(140, 153, 114, 128) >> 128
((127, 128, 128, 129, 128, 128, 128), (152, 153, 152, 105, 103, 153, 153), (130, 127, 128, 127, 130, 126, 127)) >> 128
(132, 131, 128, 150, 141, 107) >> 107
(139, 142, 134, 128, 150) >> 150
(126, 127, 130, 133, 144, 155, 148) >> 148
((131, 118, 134, 149, 131, 106), (128, 118, 137, 116, 116, 111), (132, 141, 122, 124, 134, 119)) >> 106
(129, 151, 106, 132, 125, 128) >> 128
((128, 145, 152, 106, 140), (122, 132, 131, 118, 140)) >> 140
(109, 120, 126, 151, 152, 155) >> 155
(125, 120, 125, 119, 157, 155) >> 155
---
[[101 155 100 155]
 [101 107 150 156]
 [100 102 157 157]] out 102

[[153 145 136 135 109 115 123]
 [143 134 136 119 124 144 103]] out 134

[151 141 144 134 131 147] out 141

[130 127 132 123 101 121] out 127

[122 104 109 100 111] out 104

[[115 125 132 141]
 [132 119 134 152]] out 119
---
[[125 129 136 132 128 150]
 [121 136 130 129 112 117]
 [120 132 131 127 111 122]] -> 132

[[115 126 129 130 142]
 [127 139 104 115 119]
 [147 134 142 111 117]] -> 129

[[120 100 124 145 139 113]
 [140 136 112 145 115 146]
 [105 120 131 126 101 120]] -> 145

[[107 139 142 156 132]
 [132 126 119 134 123]
 [119 147 105 128 120]] -> 142

[[143 110 106 108 139 127 122]
 [124 116 129 123 123 145 127]
 [133 139 125 118 127 137 129]] -> 139

[[131 128 121 123]
 [124 121 151 140]
 [126 121 137 128]] -> 128
---
[[148 152 114 146 132 123]
 [140 144 128 151 119 135]
 [128 142  99 143 139 124]] ==> 139

[[125 147 143 144]
 [146 122 126 144]
 [102 127 151 137]] ==> 151

[[129 138 101 135 134 136 113]
 [128 132 122 130 120 139 122]
 [116 130 130 135 131 118 114]] ==> 118

[[132 127 132 123 127]
 [129 103 132 134 122]
 [121 135 120 136 131]] ==> 136

[[117 121 114 111 134 122 141]
 [132 129 124 114 119 129 140]
 [109 118 106 140 147 116 120]] ==> 116

[[121 134 128 108 152]
 [129 127 149 116 119]
 [121 126 152 126 127]] ==> 126
---
[150 154 120 130 133 108 143] Out: 133

[147 114 130 112 103] Out: 114

[129 140 146 106 132 135 134] Out: 134

[107 127 138 128 143] Out: 128

[[109 102 123 104 152]
 [105 133 129 147 127]
 [146 108 114 110 113]] Out: 114

[[154 139 128 110 129 109 147]
 [128 118 145 120 135 144 120]
 [144 136 139 132 128 138 144]] Out: 135
---
[[107 131 122 104]
 [121 128 131 120]
 [127 126 131 129]] >> 131

[130 106 121 128] >> 121

[[119 155 134 134]
 [119 139 133 117]] >> 133

[[110 123 118 103]
 [129 128 122 108]
 [131 134 122 123]] >> 122

[145 147 125 156] >> 125

[152 132 129 138] >> 129

[156 142 105 120] >> 105

[ 99 121 101 149] >> 101
---
[114 105 155 123 130 157 144] --> 123, 157

[138 136 108 156 107 148 118] --> 156, 156

[[130 129 122 135 105 124 133]
 [128 134 120 131 107 121 139]
 [124 133 119 136 105 121 135]] --> 131, 139

[127 107 102 110 109 121 111] --> 110, 127

[142 147 143 146 144 142 152] --> 146, 152

[[129 142 112 119 146]
 [131 114 126 141 140]
 [132 135 105 118 157]] --> 126, 157

[108 118 144 132 128 154 142] --> 132, 154
---
[138 107 148 123 141 129 127] ⇒ 138
[112 123 132 130 135 153] ⇒ 112
[137 112 123 100 132 121] ⇒ 137
[124 132 131  99 131 133] ⇒ 124
[126 131 129 146 120 152 132] ⇒ 126
[109 149 118 125 131 126 125] ⇒ 109
[130 128 139 138 120 141 153] ⇒ 130
[124 114 130 124  98] ⇒ 124
[131 152 135 132 107 113 136] ⇒ 131
[101 131 125 122 123] ⇒ 101
---
122  120  118  155  137  135  129 --> 135
129  125  156  136 --> 156
126  155  116  101   99  121  113 --> 121
121  101  146  127  122 --> 127
133  132  105  102  131 --> 102
111  116  106  103  104  114 --> 104
140  103  138  101 --> 138
114  135  149  122  117  101 --> 117
---
Input:
[[116 136 121 123]
 [143 129 122 156]]
Output: 116, 156

Input:
[[122 143 125 124 130]
 [132 137 132 121 117]
 [135 103 118 140 140]]
Output: 122, 140

Input: [116  98 138 156 121 113]
Output: 116, 113

Input:
[[104 136 124 115 147]
 [122 138 125 123 123]
 [121 122 122 115 135]]
Output: 104, 135

Input:
[[118 101 131 122 111 134 121]
 [128 118 143 143 134 128 123]]
Output: 118, 123

Input:
[[126 120 143 100]
 [112 135 140 147]]
Output: 126, 147

Input: [114 103 125 132 127]
Output: 114, 127

Input: [114 126 156 127]
Output: 114, 127

Input: [117 128 112 118 156]
Output: 117, 156
---
[[132 141 121 143 141 145]
 [137 137 105 140 133 136]
 [131 143 119 143 147 140]]
147

[[133 121 113 117 148]
 [130 113 126 119 102]
 [129 130 139 140 144]]
140

[[134 124 124 139 132 121 135]
 [118 126 128 125 114 137 150]
 [130 128 125 130 128 127 126]]
127

[[107 117 114 116]
 [115 127 110 146]
 [118 151 147 141]]
147

[[118 135 141 116 157 100]
 [108 138 117 133 102 120]
 [144 141 140 123 134 154]]
134

[[126 142 148 143]
 [127 143 148 143]
 [124 140 149 143]]
149

[[127 126 131 119 139 137 126]
 [130 132 134 138 119 121 125]
 [128 132 144 109 149 154 126]]
154

[[113 145 137 145 143 146]
 [111 144 139 147 149 153]
 [122 143 140 131 133 137]]
133
---
[[129 106 129 121 125]
 [123 112 128 119 122]
 [118 111 126 122 116]] result: 129

[[112 149 118 120 143 125]
 [115 123 143 121 116 149]
 [131 142 112 128 144 111]] result: 120

[[126 123 132 120 120 130 132]
 [132 144 120 129 142 119 120]
 [129 136 124 149 138 131 115]] result: 120

[[105 120 146 135 148]
 [134 148 140 121 131]
 [100 110 153 134 142]] result: 146

[[128 127 128 150 128]
 [129 129 131 115 128]
 [126 126 127 115 128]] result: 128

[[127 117 116 132 103]
 [127 120 148 125 148]
 [125 118 148 119 144]] result: 116
---
[[145 131 137 120]
 [101 147 134 129]
 [137 135 138 114]]	129

[[121 102 120 136 131]
 [139 142 130 139 139]
 [122 142 116 121 140]]	139

[[126 127 121 138 121 130]
 [126 105 118 144 144 131]
 [128 129 116 141 110 130]]	131

[[124 128 139 151 132 132]
 [124 127 113 126 125 130]
 [121 125 125 132 125 124]]	130

[[131 143 135 101 142 116]
 [120 132 109 141 147 127]
 [147 101 113 131 132 104]]	127

[[130 113 145 129 111]
 [110 115 131 107 138]
 [113 152 112 111 125]]	138
---
[[110 121 126 139 121 150 108]
 [141 138 146 140 121 126 150]
 [122 144 117 124 136 137 137]] => 126

[[147 142 134 135 136 139]
 [119 137 123 118 125 139]
 [150 137 138 125 114 138]] => 134

[[132 131 132 134 130]
 [125 126 144 134 123]
 [130 106 125 126 133]] => 132

[[114 146 119 103 115 152]
 [117 113 118 152 122 106]
 [124 125 128 104 122 124]] => 119

[[123 114 135 124 113 121]
 [125 126 126 140 138 126]
 [135 154 110 117 135 135]] => 135

[[140 104 145 133 120 146 122]
 [147 151 136 116 126 133 118]
 [110 141 115 118 131 111 139]] => 145
